Below are the code and all the weights of a small trained network. Each question names an input and a target symbol and asks about switching units off, where a switched-off unit gives its printed mean instead of its output.

import numpy as np


def w(rows, s, z=0):
    codes = np.array(rows[::2]) - 128.0
    scale = np.full(codes.shape[1], s)
    scale[-1] = z or s
    return codes * scale


def f(y):
    return np.maximum(y, 0)


def softmax(a):
    e = np.exp(a - a.max(-1, keepdims=True))
    return e / e.sum(-1, keepdims=True)


def log_softmax(a):
    a = a - a.max(-1, keepdims=True)
    return a - np.log(np.exp(a).sum(-1, keepdims=True))


def net(x, mask):
    ids = ['αβγδεζηλμξπτφω'.index(c) for c in x.split()]
    T = len(ids)
    res = E[ids] + P[:T]
    r = res
    for j in range(2):
        rows = slice(4 * j, 4 * j + 4)
        q, k, v = (r @ M[0][rows].T for M in (Q, K, V))
        z = softmax(np.where(np.tri(T) > 0, q @ k.T / 4**0.5, -1e9)) @ v
        o = O[0][rows]
        res = res + np.where(mask[j], z, o[:, -1]) @ o[:, :-1]
    y = f(res @ A[0][:, :-1].T + A[0][:, -1])
    res = res + np.where(mask[2:6], y, B[0][:, -1]) @ B[0][:, :-1]
    return log_softmax(res[-1] @ U[:, :-1].T + U[:, -1])


Q, K, V, O, A, B = {}, {}, {}, {}, {}, {}
E = w([
[103,171,245],'α',
[109,107,108],'β',
[81,75,101],'γ',
[48,39,74],'δ',
[140,89,22],'ε',
[143,101,59],'ζ',
[10,207,189],'η',
[152,112,172],'λ',
[155,225,77],'μ',
[195,18,74],'ξ',
[143,99,53],'π',
[98,15,154],'τ',
[125,157,247],'φ',
[146,113,74],'ω',
],0.016)
P = w([
[176,72,4],'0',
[108,215,252],'1',
[86,196,247],'2',
[84,201,247],'3',
[82,187,246],'4',
[80,180,241],'5',
],0.0029)
Q[0] = w([
[110,113,251],'H1',
[91,122,136],'H1',
[92,188,78],'H1',
[174,133,181],'H1',
[136,72,145],'H2',
[137,152,148],'H2',
[125,183,124],'H2',
[116,208,103],'H2',
],0.023)
K[0] = w([
[112,255,243],'H1',
[92,137,161],'H1',
[116,170,2],'H1',
[175,185,131],'H1',
[103,199,106],'H2',
[192,143,174],'H2',
[177,75,168],'H2',
[164,29,160],'H2',
],0.017)
V[0] = w([
[190,91,211],'H1',
[176,163,89],'H1',
[193,113,102],'H1',
[44,136,174],'H1',
[67,195,101],'H2',
[121,99,139],'H2',
[106,10,173],'H2',
[128,163,114],'H2',
],0.013)
O[0] = w([
[186,155,236,254],'H1',
[182,76,102,41],'H1',
[162,58,109,188],'H1',
[79,227,165,84],'H1',
[91,105,166,77],'H2',
[123,111,100,148],'H2',
[120,70,5,210],'H2',
[125,143,167,103],'H2',
],0.012,0.0027)
A[0] = w([
[213,238,49,77],'N1',
[218,172,128,254],'N2',
[144,187,2,173],'N3',
[90,245,138,104],'N4',
],0.0087,0.0071)
B[0] = w([
[185,2,119,157],'N1',
[60,249,23,213],'N2',
[84,178,245,229],'N3',
[182,28,89,253],'N4',
],0.011,0.014)
U = w([
[133,128,135,119],'α',
[27,131,64,2],'β',
[126,118,121,48],'γ',
[120,100,254,163],'δ',
[121,20,176,197],'ε',
[123,117,102,58],'ζ',
[150,114,120,73],'η',
[134,124,102,175],'λ',
[151,236,48,201],'μ',
[232,66,53,77],'ξ',
[116,118,111,177],'π',
[117,131,107,84],'τ',
[88,127,108,133],'φ',
[170,177,111,216],'ω',
],0.0096,0.0057)

Each question gives the input, a string of symbols that net reads in full, and the target symbol t.
The units are the heads (4 rows each of Q, K, V and O) and the neurons (one row each of A and B). Each row of codes is followed by its name. A weight is (code - 128) times the scale printed after its matrix; where a second scale follows, it is the last column's (O, A, B and U).
mask holds one flag per unit, heads first, then neurons. A switched-off unit (its flag False) gives its mean, the last column of its rows in O or B, instead of its output. The means were averaged over made-up inputs and are rounded, as every weight is.
A unit's drop is (log p(t) with every unit on - log p(t) with that unit switched off) / (log p(t) with every unit on - log p(t) with every unit switched off).
The circuit of an input: a set's keep is (log p(t) with only the set's units on - log p(t) with every unit switched off) / (log p(t) with every unit on - log p(t) with every unit switched off). Starting from all 6 units, units are removed one at a time, each time the one whose removal leaves the highest keep (on an exact tie, the one counted first), for as long as the keep stays at least 0.8.
units of the circuit, in order: the units of the circuit, biggest drop first
k most important neurons: the k neurons with the biggest drops, biggest first
heads that matter: for each layer, one digit per head in row order, 1 if its drop is at least 0.15 and else 0, layers parted by /
drop of u: that unit's drop, to one decimal
input μ δ μ η γ η, target ε: units of the circuit, in order	N4, N2, H1
input α ξ ξ ξ τ, target δ: units of the circuit, in order	H1
input γ ξ δ η δ λ, target ε: units of the circuit, in order	N4, H1, N2, H2
input φ λ δ λ η, target ε: units of the circuit, in order	N4, H1, N2
input δ ξ ε, target δ: units of the circuit, in order	N3, N2, H1
input δ π ξ μ, target δ: units of the circuit, in order	N3, N1, H2, N4
input ω μ ξ δ λ δ, target δ: 2 most important neurons	N2, N1
input α η η ξ γ, target ε: 3 most important neurons	N4, N2, N3
input ξ λ ξ δ μ γ, target δ: heads that matter	01
input ξ ζ α, target ξ: heads that matter	11
input ε μ ε, target ε: heads that matter	10
input δ λ ω, target δ: 3 most important neurons	N3, N2, N4
input ζ ξ ω λ, target μ: heads that matter	00
input ξ ξ φ α, target ξ: 2 most important neurons	N4, N3
input ξ α π, target ξ: drop of N2	0.0
input δ δ ξ μ δ λ, target δ: drop of H2	2.6
input λ ξ ζ ξ τ, target δ: drop of N1	0.0
input ξ α μ ξ β ω, target ξ: most important neuron	N3
